Below are the code and all the weights of a small trained network. Each question names an input and a class and asks about switching units off, where a switched-off unit gives its printed mean instead of its output.

import numpy as np


def w(rows, s, z=0):
    codes = np.array(rows[::2]) - 128.0
    scale = np.full(codes.shape[1], s)
    scale[-1] = z or s
    return codes * scale


def f(y):
    return y / 2 * (1 + np.tanh(0.7978845608 * (y + 0.044715 * y**3)))


def log_softmax(a):
    a = a - a.max(-1, keepdims=True)
    return a - np.log(np.exp(a).sum(-1, keepdims=True))


def net(x, mask):
    res = np.array(x, float).reshape(1, 5) / 4 @ E
    y = f(res @ A[0][:, :-1].T + A[0][:, -1])
    res = res + np.where(mask, y, B[0][:, -1]) @ B[0][:, :-1]
    return log_softmax(res[-1] @ U[:, :-1].T + U[:, -1])


A, B = {}, {}
E = w([
[183,170,148,115,150,247,109],'x0',
[187,40,95,113,82,102,104],'x1',
[92,200,167,140,54,138,104],'x2',
[48,76,88,124,99,175,99],'x3',
[153,149,108,181,154,132,138],'x4',
],0.011)
A[0] = w([
[108,241,177,133,83,137,121,138],'N1',
[136,127,122,131,226,147,142,139],'N2',
[93,175,111,183,192,171,128,131],'N3',
[131,104,109,151,114,124,120,170],'N4',
[253,170,154,128,126,130,129,160],'N5',
[185,112,137,132,133,127,134,86],'N6',
[108,121,133,112,120,163,134,153],'N7',
[132,144,124,108,167,124,129,52],'N8',
[91,151,107,164,240,158,145,110],'N9',
[117,133,148,112,126,157,112,108],'N10',
[93,207,159,133,189,66,147,162],'N11',
[127,90,90,124,146,148,136,127],'N12',
[166,140,115,120,136,122,104,54],'N13',
[131,74,112,120,150,125,118,63],'N14',
[147,117,160,100,121,109,113,103],'N15',
[152,111,124,102,119,154,127,2],'N16',
[123,209,150,154,80,120,119,54],'N17',
[103,104,140,88,127,149,126,57],'N18',
[168,51,99,153,100,22,129,104],'N19',
[128,103,118,150,162,114,108,92],'N20',
[167,124,138,119,183,97,129,116],'N21',
[114,141,140,87,114,168,123,98],'N22',
],0.019,0.0041)
B[0] = w([
[110,148,46,132,32,111,180,252],'N1',
[118,104,167,127,132,7,90,178],'N2',
[114,140,93,121,76,100,163,197],'N3',
[126,129,143,104,117,94,144,154],'N4',
[165,222,123,175,226,220,98,228],'N5',
[182,184,103,147,149,145,133,160],'N6',
[167,99,160,94,94,153,127,156],'N7',
[115,120,149,121,154,108,159,135],'N8',
[130,106,110,113,153,31,202,191],'N9',
[95,76,134,152,105,154,135,152],'N10',
[164,161,148,151,254,60,129,223],'N11',
[94,103,136,105,133,59,118,166],'N12',
[137,147,92,150,161,147,124,140],'N13',
[105,112,135,121,100,82,160,168],'N14',
[123,117,107,140,132,110,171,144],'N15',
[89,188,160,154,182,160,96,141],'N16',
[117,108,85,93,104,114,200,204],'N17',
[153,94,127,131,102,165,108,151],'N18',
[73,121,63,99,29,98,207,252],'N19',
[146,155,103,108,113,118,119,147],'N20',
[122,120,172,147,141,143,83,170],'N21',
[117,107,129,116,80,158,94,165],'N22',
],0.02,0.018)
U = w([
[141,198,100,172,110,187,155,48],'0',
[115,178,85,141,114,67,212,254],'1',
[120,116,180,130,142,118,103,15],'2',
[185,228,133,203,254,95,149,104],'3',
],0.0077,0.0028)

Each question gives the input, the list of numbers given to net, and the class t.
The units are the neurons (one row each of A and B). Each row of codes is followed by its name. A weight is (code - 128) times the scale printed after its matrix; where a second scale follows, it is the last column's (A, B and U).
mask holds one flag per neuron, in row order. A switched-off neuron (its flag False) gives its mean, the last column of its row in B, instead of its output. The means were averaged over made-up inputs and are rounded, as every weight is.
A unit's drop is (log p(t) with every unit on - log p(t) with that unit switched off) / (log p(t) with every unit on - log p(t) with every unit switched off).
The circuit of an input: a set's keep is (log p(t) with only the set's units on - log p(t) with every unit switched off) / (log p(t) with every unit on - log p(t) with every unit switched off). Starting from the 12 units with the biggest drops (on a tie, the unit counted first), units are removed one at a time, each time the one whose removal leaves the highest keep (on an exact tie, the one counted first), for as long as the keep stays at least 0.8.
units of the circuit, in order: the units of the circuit, biggest drop first
top k neurons: the k neurons with the biggest drops, biggest first
drop when u is switched off: that unit's drop, to one decimal
input [0,-1,4,-6,-1], class 3: top 2 neurons -> [N19; N5]
input [2,6,3,4,-3], class 2: top 2 neurons -> [N1; N19]
input [-5,-6,1,-4,-7], class 3: units of the circuit, in order -> [N11]
input [2,5,6,-2,-6], class 0: top 2 neurons -> [N19; N9]
input [-6,-7,-2,-3,7], class 3: top 2 neurons -> [N11; N19]
input [6,-1,3,4,-3], class 0: top 2 neurons -> [N19; N9]
input [5,-2,3,-1,-5], class 0: top 2 neurons -> [N19; N9]
input [8,1,0,-4,-5], class 3: top 2 neurons -> [N5; N19]
input [-6,-6,0,6,-1], class 3: top 2 neurons -> [N19; N1]
input [8,-4,-5,6,-6], class 2: drop when N1 is switched off -> 0.4
input [2,0,0,1,-6], class 2: drop when N1 is switched off -> 0.2
input [7,2,7,-3,2], class 0: drop when N5 is switched off -> 0.2
input [1,-1,-3,8,-8], class 2: drop when N12 is switched off -> 0.0
input [-7,-5,-1,-8,1], class 3: top neuron -> [N11]
